Below is a small trained network, with its code and all its weights. Each question gives an input and a target symbol and asks what happens when units are switched off, that is, made to give their printed mean instead of their output.

import numpy as np


def w(rows, s, z=0):
    codes = np.array(rows[::2]) - 128.0
    scale = np.full(codes.shape[1], s)
    scale[-1] = z or s
    return codes * scale


def norm(h):
    return h / np.sqrt((h * h).mean(-1, keepdims=True) + 1e-5)


def f(y):
    return np.maximum(y, 0)


def softmax(a):
    e = np.exp(a - a.max(-1, keepdims=True))
    return e / e.sum(-1, keepdims=True)


def log_softmax(a):
    a = a - a.max(-1, keepdims=True)
    return a - np.log(np.exp(a).sum(-1, keepdims=True))


def net(x, mask):
    ids = ['αβγδεηθμξπστφψω'.index(c) for c in x.split()]
    T = len(ids)
    res = E[ids] + P[:T]
    r = norm(res)
    for j in range(3):
        rows = slice(2 * j, 2 * j + 2)
        q, k, v = (r @ M[0][rows].T for M in (Q, K, V))
        z = softmax(np.where(np.tri(T) > 0, q @ k.T / 2**0.5, -1e9)) @ v
        o = O[0][rows]
        res = res + np.where(mask[j], z, o[:, -1]) @ o[:, :-1]
    y = f(norm(res) @ A[0][:, :-1].T + A[0][:, -1])
    res = res + np.where(mask[3:7], y, B[0][:, -1]) @ B[0][:, :-1]
    return log_softmax(norm(res)[-1] @ U[:, :-1].T + U[:, -1])


Q, K, V, O, A, B = {}, {}, {}, {}, {}, {}
E = w([
[65,102,94,114,115],'α',
[115,97,79,129,45],'β',
[141,148,140,156,78],'γ',
[137,152,144,169,108],'δ',
[119,56,181,3,76],'ε',
[195,161,127,25,165],'η',
[176,39,71,177,164],'θ',
[129,44,104,124,81],'μ',
[135,83,115,119,239],'ξ',
[31,100,111,102,114],'π',
[82,132,125,139,98],'σ',
[70,52,62,230,14],'τ',
[182,147,136,161,99],'φ',
[160,149,245,154,103],'ψ',
[74,105,146,127,153],'ω',
],0.022)
P = w([
[198,163,206,140,119],'0',
[130,135,172,96,192],'1',
[154,207,80,105,43],'2',
[146,131,161,100,189],'3',
[187,215,69,117,32],'4',
[154,129,160,102,184],'5',
[187,225,58,114,20],'6',
[158,130,157,104,187],'7',
[191,223,46,123,8],'8',
[159,125,156,104,186],'9',
[190,241,41,121,1],'10',
[155,130,159,101,186],'11',
],0.0083)
Q[0] = w([
[106,22,166,196,157],'H1',
[124,76,207,197,156],'H1',
[134,96,226,181,145],'H2',
[140,63,184,83,122],'H2',
[115,156,97,97,8],'H3',
[118,103,82,149,103],'H3',
],0.011)
K[0] = w([
[72,142,85,183,156],'H1',
[97,165,120,231,139],'H1',
[96,183,198,156,112],'H2',
[61,188,186,104,66],'H2',
[69,168,70,102,12],'H3',
[146,75,45,57,140],'H3',
],0.011)
V[0] = w([
[68,131,62,255,167],'H1',
[116,185,140,82,104],'H1',
[107,199,146,57,104],'H2',
[148,164,112,148,221],'H2',
[165,144,187,91,136],'H3',
[172,186,126,146,216],'H3',
],0.0087)
O[0] = w([
[93,100,126,169,159,102],'H1',
[134,195,73,160,133,149],'H1',
[74,95,247,96,165,124],'H2',
[121,221,151,161,159,62],'H2',
[126,96,98,160,147,68],'H3',
[132,69,131,105,108,3],'H3',
],0.011,0.0067)
A[0] = w([
[130,38,103,90,182,109],'N1',
[227,173,54,56,213,2],'N2',
[153,33,91,119,178,120],'N3',
[96,153,84,35,254,184],'N4',
],0.0092,0.0086)
B[0] = w([
[105,124,97,131,50,187],'N1',
[5,214,149,161,125,145],'N2',
[103,181,179,108,152,180],'N3',
[184,146,103,150,156,254],'N4',
],0.017,0.0063)
U = w([
[65,95,43,112,185,70],'α',
[161,36,123,163,124,253],'β',
[234,120,152,160,125,185],'γ',
[156,121,199,166,126,233],'δ',
[192,149,163,2,112,130],'ε',
[193,234,153,35,165,54],'η',
[223,149,16,217,159,79],'θ',
[195,103,80,101,50,155],'μ',
[89,249,141,235,166,56],'ξ',
[45,157,193,84,156,150],'π',
[30,134,210,143,24,22],'σ',
[86,127,101,249,53,119],'τ',
[223,108,128,101,201,244],'φ',
[147,192,217,138,79,161],'ψ',
[158,123,162,242,160,180],'ω',
],0.014,0.005)

Each question gives the input, a string of symbols that net reads in full, and the target symbol t.
The units are the heads (2 rows each of Q, K, V and O) and the neurons (one row each of A and B). Each row of codes is followed by its name. A weight is (code - 128) times the scale printed after its matrix; where a second scale follows, it is the last column's (O, A, B and U).
mask holds one flag per unit, heads first, then neurons. A switched-off unit (its flag False) gives its mean, the last column of its rows in O or B, instead of its output. The means were averaged over made-up inputs and are rounded, as every weight is.
A unit's drop is (log p(t) with every unit on - log p(t) with that unit switched off) / (log p(t) with every unit on - log p(t) with every unit switched off).
The circuit of an input: a set's keep is (log p(t) with only the set's units on - log p(t) with every unit switched off) / (log p(t) with every unit on - log p(t) with every unit switched off). Starting from all 7 units, units are removed one at a time, each time the one whose removal leaves the highest keep (on an exact tie, the one counted first), for as long as the keep stays at least 0.8.
units of the circuit, in order: the units of the circuit, biggest drop first
unit that matters most: the unit with the biggest drop
top k neurons: the k neurons with the biggest drops, biggest first
heads that matter: for each layer, one digit per head in row order, 1 if its drop is at least 0.15 and else 0, layers parted by /
input σ μ α π π δ, target ω: units of the circuit, in order => [H3, N1, H1, N4]
input σ σ δ π π ξ π π α, target ξ: units of the circuit, in order => [H2]
input π μ φ, target μ: heads that matter => 110
input μ γ α, target μ: units of the circuit, in order => [H2, H1]
input σ θ σ θ π, target θ: heads that matter => 010
input π ξ σ π μ τ α τ τ π σ θ, target β: heads that matter => 001
input π ξ ξ δ π, target ξ: heads that matter => 010
input μ π ω, target μ: heads that matter => 110
input ε π ε π β π α, target ε: units of the circuit, in order => [H1, H2]
input π μ δ, target μ: heads that matter => 110
input π η α π, target α: top 2 neurons => [N4, N3]
input μ σ δ α σ, target μ: top 2 neurons => [N3, N2]
input α α ω σ β π θ φ α δ, target ω: heads that matter => 111
input δ γ σ, target σ: unit that matters most => N4
input η φ δ σ η μ, target σ: top 2 neurons => [N3, N1]
input σ σ ψ ε φ μ ξ, target ξ: top 2 neurons => [N2, N4]
input α π π β π π π τ ξ, target ξ: top 3 neurons => [N2, N3, N4]
input ψ π ψ π η α ω, target η: top 2 neurons => [N1, N2]
input η θ δ, target θ: top 2 neurons => [N3, N1]
input δ α σ π ξ θ π π α, target θ: units of the circuit, in order => [H2]
input τ σ π π μ η ξ π μ π μ α, target θ: heads that matter => 000
